[ 6 51 14 14] --> 14

[[-36  37 -38  33  23]
 [ 38 -39 -34 -41 -34]] --> -38

[ 6  1  5 51] --> 5

[ 53   4 -51  15  30 -26] --> -51

[-38  20   0 -41 -44 -38 -23] --> 0

[[ -2 -12  34 -14]
 [-10  -9  29  10]
 [  3  -9  53  14]] --> 34

[[-15  -1  -8  42 -29]
 [  3 -22 -20   6  -3]
 [ -3  11  10 -10   8]] --> -8

[ 51 -46  26  34 -39] --> 26
---
[[-45 -20  28  44  -4  23]
 [-24   5  24  19 -25   4]] --> -25

[-13  -5 -14 -24  28  42] --> 28

[[-26  38  -1  16 -31   5  -2]
 [-26  30  23  21   4  39  28]] --> 39

[  6  13  -7 -47  36   1 -15] --> 1

[ 45  36 -12  38  31] --> 38

[ 40  41 -26  -2] --> -26

[[-10  16  -7  16]
 [ 45 -16  39 -29]
 [  6  12   1 -19]] --> 1
---
[[33, 32, 29, -7],
 [-9, -20, -46, -11]] yields -46

[-21, -7, 50, 37] yields 50

[[3, 40, 23, 38],
 [-43, -11, 22, -10]] yields 22

[-10, -17, 13, -39] yields 13

[-28, 44, 17, -22] yields 17

[43, -6, -55, -1] yields -55

[-41, 38, 33, -6] yields 33

[30, -33, -53, -4] yields -53
---
[[  1 -23   0  -5  -3  11  42]
 [ 17   8  -3 -19   9  -9  -7]
 [-19   9  -2  -1  -1  -2  -9]] Out: 9

[[  6  27  30 -20]
 [  1  43  42 -33]
 [  3  25  26 -15]] Out: 25

[[-11   0  21   2 -10  11 -13]
 [ 15  -7 -47   5  20 -11  53]
 [ 11  14 -35  38 -20 -12  -6]] Out: 14

[[ 37  44   2  16 -47  14 -45]
 [ 25  29  11  11 -32   7 -46]
 [-40 -49 -19 -18  39 -12  55]] Out: -49

[[ 40 -31  47 -48 -24 -16]
 [-27  29 -26  14   8  20]
 [-32  37  10   4   1  21]] Out: 37

[[ 19 -33  25   0]
 [ 30 -50  36   7]
 [-21  44 -27 -27]] Out: 44

[[-19   6   4  -1   9  10]
 [  4  -8  -5  -5  13  44]
 [ -2   6   7   2 -13 -43]] Out: 6

[[ 24   0  30 -25]
 [ 32 -34  19   5]
 [-44 -43   9   1]] Out: -43

[[-21  23 -15 -17  19  -6  -1]
 [ 46 -46   4 -25  13  45 -32]
 [ 52 -45 -10 -34  16  36 -34]] Out: -45
---
[ -90.0   35.8  125.2 -115.0  -66.3]	-115.0

[[-0.011 -0.159  0.094  0.007 -0.177 -0.089  0.165]
 [-0.127 -0.112  0.003 -0.006 -0.027 -0.018  0.007]
 [ 0.006 -0.139  0.076  0.005 -0.160 -0.085  0.151]]	-0.085

[[ 0.117 -0.018  0.014  0.008]
 [-0.052  0.202 -0.201  0.079]
 [ 0.222 -0.080  0.181 -0.015]]	0.181

[  2.623  10.317  12.231 -10.705  -7.376   6.861  11.866]	6.861

[[ 104.18  136.96 -104.24 -131.15]
 [ 103.75  130.41 -101.71 -184.04]]	-101.71

[ 1.55 -9.98  1.84 15.62 -1.46 -2.05]	-1.46

[  95.93  -92.89   11.91  -74.95 -152.11  107.42]	-152.11
---
[[138  83  95 145  98 100 114 146 105 106 108 150 106]
 [110 136 119 154  96 101  90 129  89  71  86  91  89]
 [114  68 113 171 115  69 113 197 111  72  94 208  96]
 [132  95 142  96 126  71 136  91 127  61 115  76 118]
 [ 75 119  97 142 101 117 114 150 114  96 118 130 117]
 [ 82 131 109  86 110 108 119  76 113 112 113  44 116]
 [ 84 119  90 115  80 151  89 136  92 162  92 129  88]
 [ 86 131  94 131  88 130  85 131  73 135  81 142  76]] | 81

[[4351 3956 2974 8785 3069 8986 5473 8103 8389 4556 5993 5704 7643 7760]
 [7211 4036 5503 5531 5199 6088 7352 5015 6353 7301 7395 2828 6602 6579]
 [8596 5741 8473 2040 8026 2424 7246 2139 3222 8422 6725 2138 4109 4006]
 [5345 8836 8882 2190 9022 1534 3077 3100 1524 4925 2518 6733 1553 1576]
 [7209 6494 8054 2764 7845 2818 5806 3020 3229 7003 5383 3858 3695 3651]
 [4997 3428 2971 8687 2963 9082 6222 7864 8638 5247 6747 4822 8063 8153]
 [4959 5083 4651 6868 4711 6925 5155 6568 6567 5011 5377 5553 6124 6200]] | 5553

[[5344 2575 3468 5754 4890 7356 7201 6062 9754 5236]
 [6131 5111 6217 6267 6212 6762 5904 6141 7461 6174]
 [6217 7192 6849 6401 6589 5915 5822 6094 4835 6258]
 [6218 6684 6208 6155 6197 6053 6071 6282 5882 6347]
 [6198 5648 6281 6305 6189 5859 5432 6126 5958 6435]
 [6622 6644 4188 5615 4290 5203 5609 6913 5588 8548]
 [6006 6177 6115 6060 6152 6103 6496 5979 5909 5566]
 [6032 4036 5801 5995 5924 6537 6127 6119 8366 5881]
 [6004 6157 7304 6534 7042 7132 6187 5759 6047 5431]
 [6256 5304 5390 5818 5595 5603 5992 6571 7357 6666]
 [6455 7301 6785 6382 6432 5314 5302 6270 4597 6856]
 [5924 5373 6620 6425 6664 7373 6613 5975 8079 5249]] | 5975

[[-41   9 -20  12 -40 -25]
 [-22   0  -8   0 -18 -10]
 [ 12 -17  13 -24  27  25]
 [ 28 -19  -1 -16  16   1]
 [-19  -1 -10   0 -18 -12]
 [ 23 -19   9 -23  27  16]
 [ 12  -9 -21   4 -15 -28]
 [-31   3  -5  -2 -18  -5]
 [ 19 -17   3 -17  16   6]] | -17

[[868 632 713 460 615 575 572 644 569 662 705 705 851 518]
 [707 700 703 701 640 699 732 759 682 729 696 741 717 666]
 [687 677 718 631 654 683 719 652 753 161 681 979 619 240]
 [710 701 705 700 630 699 738 768 681 726 696 753 721 653]
 [643 664 676 639 845 672 587 461 764 287 679 699 572 536]] | 699

[[672 728 701 754 562 711]
 [514 714 570 724 635 674]
 [419 635 283 695 655 556]
 [652 603 534 578 697 579]
 [666 799 695 793 463 771]
 [609 796 701 674 556 766]
 [441 789 465 659 646 763]
 [627 587 546 456 783 566]
 [329 803 370 693 608 744]
 [657 264 340 299 929 140]
 [470 592 311 677 672 512]
 [416 730 438 721 625 677]] | 721

[[640 692 804 386 640 416 690 599 634 823 536 900 683 558 695]
 [646 797 373 864 363 772 834 671 484 822 676 669 723 849 558]
 [270 612 802 443 871 537 717 393 917 758 874 569 591 414 391]
 [873 253 767 458 378 327 694 453 601 772 773 736 284 564 499]
 [610 363 564 858 853 537 451 470 238 461 874 335 471 649 353]
 [686 508 804 515 621 523 793 780 896 633 275 465 870 249 679]
 [579 820 504 277 572 763 761 354 584 862 502 328 328 465 859]
 [501 452 556 679 408 441 315 875 565 916 831 759 490 381 391]
 [576 356 317 693 838 466 606 729 256 522 316 577 680 556 381]] | 680

[[ 96 157 111 146 188 238]
 [159 152 142 140 137 117]
 [156 137 110 150 135 157]
 [154 105  86 135 153 137]
 [156 162 131 140 195 202]
 [192  99  78 124 135 137]
 [ 40 127 129 143 170  86]
 [143 110 197 143  66 165]] | 143
---
 12   30  -10    1   14   21  -40
 -9  -20   29   -2   16   17   -8
  4   45   -7  -24  -26  -15   -4
>> -15

 12   16   19   15
 24  -27   44   10
>> 44

 53  -16   30   28    5  -21
-18  -25  -53   23  -38  -33
 48  -14   38   29    5  -29
>> 5

 38   44   40  -29  -24
 -7    8  -14   43  -27
>> 43

 51   40   16    4  -35 >> 4

-41   16   13  -52  -22 >> -52

-28   53  -35  -34  -34   51
-13   -1  -13  -13  -13   -2
>> -13

-53   13  -42  -32   22   -6   36
  1  -30   22  -14   17    7  -27
>> 7
